Below are the code and all the weights of a small trained network. Each question names an input and a target symbol and asks about switching units off, where a switched-off unit gives its printed mean instead of its output.

import numpy as np


def w(rows, s, z=0):
    codes = np.array(rows[::2]) - 128.0
    scale = np.full(codes.shape[1], s)
    scale[-1] = z or s
    return codes * scale


def norm(h):
    return h / np.sqrt((h * h).mean(-1, keepdims=True) + 1e-5)


def f(y):
    return np.maximum(y, 0)


def softmax(a):
    e = np.exp(a - a.max(-1, keepdims=True))
    return e / e.sum(-1, keepdims=True)


def log_softmax(a):
    a = a - a.max(-1, keepdims=True)
    return a - np.log(np.exp(a).sum(-1, keepdims=True))


def net(x, mask):
    ids = ['ΓΨαθλμστφ'.index(c) for c in x.split()]
    T = len(ids)
    res = E[ids] + P[:T]
    r = norm(res)
    for j in range(3):
        rows = slice(2 * j, 2 * j + 2)
        q, k, v = (r @ M[0][rows].T for M in (Q, K, V))
        z = softmax(np.where(np.tri(T) > 0, q @ k.T / 2**0.5, -1e9)) @ v
        o = O[0][rows]
        res = res + np.where(mask[j], z, o[:, -1]) @ o[:, :-1]
    y = f(norm(res) @ A[0][:, :-1].T + A[0][:, -1])
    res = res + np.where(mask[3:15], y, B[0][:, -1]) @ B[0][:, :-1]
    return log_softmax(norm(res)[-1] @ U[:, :-1].T + U[:, -1])


Q, K, V, O, A, B = {}, {}, {}, {}, {}, {}
E = w([
[221,74,108,94,114],'Γ',
[96,47,96,106,160],'Ψ',
[157,208,138,162,65],'α',
[126,184,125,62,101],'θ',
[132,135,68,31,136],'λ',
[113,135,111,62,121],'μ',
[136,147,175,128,112],'σ',
[47,213,251,155,34],'τ',
[116,27,110,175,213],'φ',
],0.02)
P = w([
[135,128,246,1,122],'0',
[89,168,202,85,123],'1',
[132,118,177,106,55],'2',
[136,137,149,125,38],'3',
[139,154,130,136,31],'4',
[131,173,108,154,15],'5',
],0.0076)
Q[0] = w([
[150,77,72,191,206],'h0',
[11,134,106,57,108],'h0',
[138,141,211,131,90],'h1',
[80,128,112,52,134],'h1',
[85,158,157,162,115],'h2',
[125,118,103,109,68],'h2',
],0.011)
K[0] = w([
[121,28,48,174,231],'h0',
[1,145,141,24,47],'h0',
[130,186,165,111,122],'h1',
[93,104,80,105,128],'h1',
[78,224,110,123,158],'h2',
[111,127,113,83,108],'h2',
],0.0093)
V[0] = w([
[232,93,138,127,164],'h0',
[164,81,155,65,255],'h0',
[172,103,34,216,80],'h1',
[60,153,136,44,50],'h1',
[125,76,182,102,92],'h2',
[62,21,167,97,28],'h2',
],0.0068)
O[0] = w([
[190,114,170,92,63,152],'h0',
[155,181,91,202,79,201],'h0',
[159,159,219,134,143,39],'h1',
[101,103,233,200,180,166],'h1',
[91,177,162,99,175,214],'h2',
[142,254,180,92,96,252],'h2',
],0.0071,0.0047)
A[0] = w([
[203,204,165,200,95,2],'n0',
[81,222,165,120,95,186],'n1',
[128,86,207,188,250,118],'n2',
[69,156,145,120,96,52],'n3',
[158,113,62,154,166,122],'n4',
[176,145,95,114,94,148],'n5',
[73,150,120,143,83,55],'n6',
[119,188,114,142,216,141],'n7',
[143,91,195,114,210,89],'n8',
[143,73,193,147,240,120],'n9',
[84,179,157,122,81,153],'n10',
[122,72,127,71,149,184],'n11',
],0.011,0.0048)
B[0] = w([
[88,95,52,109,44,154],'n0',
[118,39,81,186,123,254],'n1',
[63,156,79,39,56,186],'n2',
[200,144,150,118,173,176],'n3',
[248,114,224,191,182,183],'n4',
[94,92,254,110,221,171],'n5',
[225,90,244,187,102,151],'n6',
[110,100,149,86,26,144],'n7',
[79,169,36,56,181,150],'n8',
[4,189,63,66,63,177],'n9',
[159,141,32,145,163,220],'n10',
[39,229,96,106,73,199],'n11',
],0.0064,0.008)
U = w([
[156,95,195,59,76,199],'Γ',
[104,139,129,139,142,30],'Ψ',
[117,61,24,203,64,109],'α',
[150,119,128,159,251,204],'θ',
[26,137,57,32,109,177],'λ',
[129,200,113,162,150,2],'μ',
[93,125,129,146,145,20],'σ',
[51,169,218,203,119,185],'τ',
[168,61,97,180,235,220],'φ',
],0.012,0.0037)

Each question gives the input, a string of symbols that net reads in full, and the target symbol t.
The units are the heads (2 rows each of Q, K, V and O) and the neurons (one row each of A and B). Each row of codes is followed by its name. A weight is (code - 128) times the scale printed after its matrix; where a second scale follows, it is the last column's (O, A, B and U).
mask holds one flag per unit, heads first, then neurons. A switched-off unit (its flag False) gives its mean, the last column of its rows in O or B, instead of its output. The means were averaged over made-up inputs and are rounded, as every weight is.
A unit's drop is (log p(t) with every unit on - log p(t) with that unit switched off) / (log p(t) with every unit on - log p(t) with every unit switched off).
The circuit of an input: a set's keep is (log p(t) with only the set's units on - log p(t) with every unit switched off) / (log p(t) with every unit on - log p(t) with every unit switched off). Starting from the 12 units with the biggest drops (on a tie, the unit counted first), units are removed one at a time, each time the one whose removal leaves the highest keep (on an exact tie, the one counted first), for as long as the keep stays at least 0.8.
units of the circuit, in order: the units of the circuit, biggest drop first
k most important neurons: the k neurons with the biggest drops, biggest first
drop when u is switched off: that unit's drop, to one decimal
input σ μ σ, target α: units of the circuit, in order : (n1; n10)
input Γ τ Γ Γ φ Γ, target Γ: units of the circuit, in order : (n5)
input φ σ μ φ λ σ, target α: 4 most important neurons : (n1; n4; n5; n10)
input θ φ Ψ σ φ θ, target α: units of the circuit, in order : (n1; n11; n2)
input μ Ψ μ Ψ, target α: 2 most important neurons : (n4; n5)
input φ μ θ Γ φ, target α: 4 most important neurons : (n4; n2; n9; n11)
input φ φ α, target α: 3 most important neurons : (n1; n0; n10)
input φ λ φ, target α: 3 most important neurons : (n4; n9; n2)
input θ λ σ α α θ, target α: 3 most important neurons : (n1; n4; n5)
input σ μ λ μ, target α: drop when n2 is switched off : 0.0
input τ θ σ, target λ: drop when h1 is switched off : 0.5
input Ψ Γ Ψ Ψ, target φ: drop when n7 is switched off : 0.1
input μ Ψ λ Γ φ, target λ: drop when n2 is switched off : 0.2
input α Ψ Ψ Ψ, target φ: most important neuron : (n3)
